Here is a tiny trained network, its code and every weight. The questions are about switching its units off for an input and a target symbol, where a switched-off unit gives its printed mean instead of its output.

import numpy as np


def w(rows, s, z=0):
    codes = np.array(rows[::2]) - 128.0
    scale = np.full(codes.shape[1], s)
    scale[-1] = z or s
    return codes * scale


def f(y):
    return np.maximum(y, 0)


def softmax(a):
    e = np.exp(a - a.max(-1, keepdims=True))
    return e / e.sum(-1, keepdims=True)


def log_softmax(a):
    a = a - a.max(-1, keepdims=True)
    return a - np.log(np.exp(a).sum(-1, keepdims=True))


def net(x, mask):
    ids = ['ΓΔαβλμπτ'.index(c) for c in x.split()]
    T = len(ids)
    res = E[ids] + P[:T]
    q, k, v = (res @ M[0].T for M in (Q, K, V))
    z = softmax(np.where(np.tri(T) > 0, q @ k.T / 4**0.5, -1e9)) @ v
    res = res + np.where(mask[0], z, O[0][:, -1]) @ O[0][:, :-1]
    y = f(res @ A[0][:, :-1].T + A[0][:, -1])
    res = res + np.where(mask[1:13], y, B[0][:, -1]) @ B[0][:, :-1]
    return log_softmax(res[-1] @ U[:, :-1].T + U[:, -1])


Q, K, V, O, A, B = {}, {}, {}, {}, {}, {}
E = w([
[189,253,83,137,101,110,140],'Γ',
[156,105,63,166,159,82,106],'Δ',
[179,82,91,110,101,109,215],'α',
[87,167,88,106,162,60,55],'β',
[130,102,37,47,190,175,100],'λ',
[200,162,79,128,109,111,165],'μ',
[164,95,67,90,138,89,152],'π',
[129,120,117,68,106,91,181],'τ',
],0.016)
P = w([
[163,82,105,103,42,96,107],'0',
[159,162,179,119,215,73,151],'1',
[33,161,46,148,119,85,166],'2',
[144,87,156,131,54,133,94],'3',
[143,130,156,127,249,111,130],'4',
[10,120,45,146,173,90,123],'5',
[144,76,143,135,76,163,78],'6',
[137,109,161,120,254,90,131],'7',
],0.012)
Q[0] = w([
[158,145,196,157,254,77,166],'head 0',
[155,87,78,162,15,79,70],'head 0',
[51,122,181,211,169,185,166],'head 0',
[178,131,61,147,182,109,138],'head 0',
],0.027)
K[0] = w([
[207,166,53,78,69,13,141],'head 0',
[86,117,168,253,150,188,83],'head 0',
[182,174,151,105,104,99,247],'head 0',
[220,96,88,112,159,98,53],'head 0',
],0.023)
V[0] = w([
[131,114,93,177,146,62,54],'head 0',
[184,134,156,157,126,99,122],'head 0',
[86,204,138,92,134,117,7],'head 0',
[103,73,198,29,129,99,142],'head 0',
],0.018)
O[0] = w([
[176,144,88,231,176,82,34,254],'head 0',
[63,133,139,143,127,190,96,37],'head 0',
[149,246,89,114,117,86,52,170],'head 0',
[103,101,184,55,165,45,106,179],'head 0',
],0.013,0.0079)
A[0] = w([
[90,128,109,141,178,102,168,186],'neuron 0',
[73,157,61,178,97,104,208,153],'neuron 1',
[171,93,162,170,121,117,84,78],'neuron 2',
[182,73,169,148,97,176,98,188],'neuron 3',
[45,142,138,176,60,38,144,27],'neuron 4',
[113,92,176,74,90,145,130,4],'neuron 5',
[87,98,79,151,4,143,51,99],'neuron 6',
[177,113,123,57,33,144,107,88],'neuron 7',
[89,137,242,152,198,152,164,129],'neuron 8',
[150,115,181,138,127,78,91,102],'neuron 9',
[55,118,112,188,150,181,195,40],'neuron 10',
[150,141,77,146,146,185,112,89],'neuron 11',
],0.014,0.0039)
B[0] = w([
[134,144,162,171,156,97,151,219],'neuron 0',
[120,74,49,64,149,141,97,171],'neuron 1',
[128,75,195,92,157,159,135,225],'neuron 2',
[120,119,189,239,100,155,120,178],'neuron 3',
[162,85,91,116,84,150,190,159],'neuron 4',
[79,113,172,3,60,107,174,148],'neuron 5',
[199,225,107,154,175,100,174,195],'neuron 6',
[145,158,98,93,102,168,79,178],'neuron 7',
[239,168,81,140,63,197,167,180],'neuron 8',
[71,136,76,96,138,162,100,252],'neuron 9',
[70,185,153,150,120,30,60,180],'neuron 10',
[95,82,139,72,53,123,178,231],'neuron 11',
],0.016,0.013)
U = w([
[99,121,53,147,131,90,188,88],'Γ',
[191,152,143,153,171,140,156,137],'Δ',
[157,159,160,118,132,76,138,3],'α',
[148,192,168,103,213,3,175,188],'β',
[167,142,149,97,121,137,46,138],'λ',
[110,175,126,180,124,111,111,148],'μ',
[84,113,151,126,159,139,146,180],'π',
[125,167,145,87,169,133,180,16],'τ',
],0.0073,0.0054)

Each question gives the input, a string of symbols that net reads in full, and the target symbol t.
The units are the heads (4 rows each of Q, K, V and O) and the neurons (one row each of A and B). Each row of codes is followed by its name. A weight is (code - 128) times the scale printed after its matrix; where a second scale follows, it is the last column's (O, A, B and U).
mask holds one flag per unit, heads first, then neurons. A switched-off unit (its flag False) gives its mean, the last column of its rows in O or B, instead of its output. The means were averaged over made-up inputs and are rounded, as every weight is.
A unit's drop is (log p(t) with every unit on - log p(t) with that unit switched off) / (log p(t) with every unit on - log p(t) with every unit switched off).
The circuit of an input: a set's keep is (log p(t) with only the set's units on - log p(t) with every unit switched off) / (log p(t) with every unit on - log p(t) with every unit switched off). Starting from the 12 units with the biggest drops (on a tie, the unit counted first), units are removed one at a time, each time the one whose removal leaves the highest keep (on an exact tie, the one counted first), for as long as the keep stays at least 0.8.
units of the circuit, in order: the units of the circuit, biggest drop first
unit that matters most: the unit with the biggest drop
k most important neurons: the k neurons with the biggest drops, biggest first
drop when u is switched off: that unit's drop, to one decimal
input μ μ Δ π, target Δ: 2 most important neurons => neuron 6; neuron 2
input μ λ μ λ μ, target μ: units of the circuit, in order => head 0; neuron 10; neuron 3
input λ β π α, target β: unit that matters most => neuron 6
input λ Δ λ τ, target λ: units of the circuit, in order => neuron 7; head 0
input λ Γ Δ Γ, target Δ: 3 most important neurons => neuron 6; neuron 2; neuron 3
input μ Γ τ π π λ Δ β, target μ: 2 most important neurons => neuron 10; neuron 8
input π μ π λ μ λ λ π, target Δ: units of the circuit, in order => head 0; neuron 8
input τ π α μ Γ, target τ: units of the circuit, in order => head 0; neuron 5; neuron 8
input Δ π μ τ π, target π: units of the circuit, in order => head 0; neuron 2; neuron 11
input τ π λ π λ Γ, target Γ: 2 most important neurons => neuron 4; neuron 1
input λ π μ, target Γ: 3 most important neurons => neuron 4; neuron 1; neuron 6
input μ Δ α α μ μ μ α, target μ: 2 most important neurons => neuron 10; neuron 3
input μ Δ λ λ β Δ Γ, target Δ: 4 most important neurons => neuron 6; neuron 2; neuron 3; neuron 10
input λ λ τ, target Γ: units of the circuit, in order => neuron 4
input τ λ λ λ λ, target τ: 2 most important neurons => neuron 5; neuron 8
input π λ λ λ α, target Δ: drop when neuron 8 is switched off => 1.2
input μ Δ Δ λ λ μ Γ, target λ: drop when neuron 0 is switched off => 0.1
input μ λ λ π α λ, target β: drop when head 0 is switched off => 0.3
input λ λ β β, target β: drop when neuron 6 is switched off => 5.1
input λ π τ λ τ Δ, target Γ: 4 most important neurons => neuron 1; neuron 11; neuron 4; neuron 10
input μ λ λ, target β: most important neuron => neuron 9
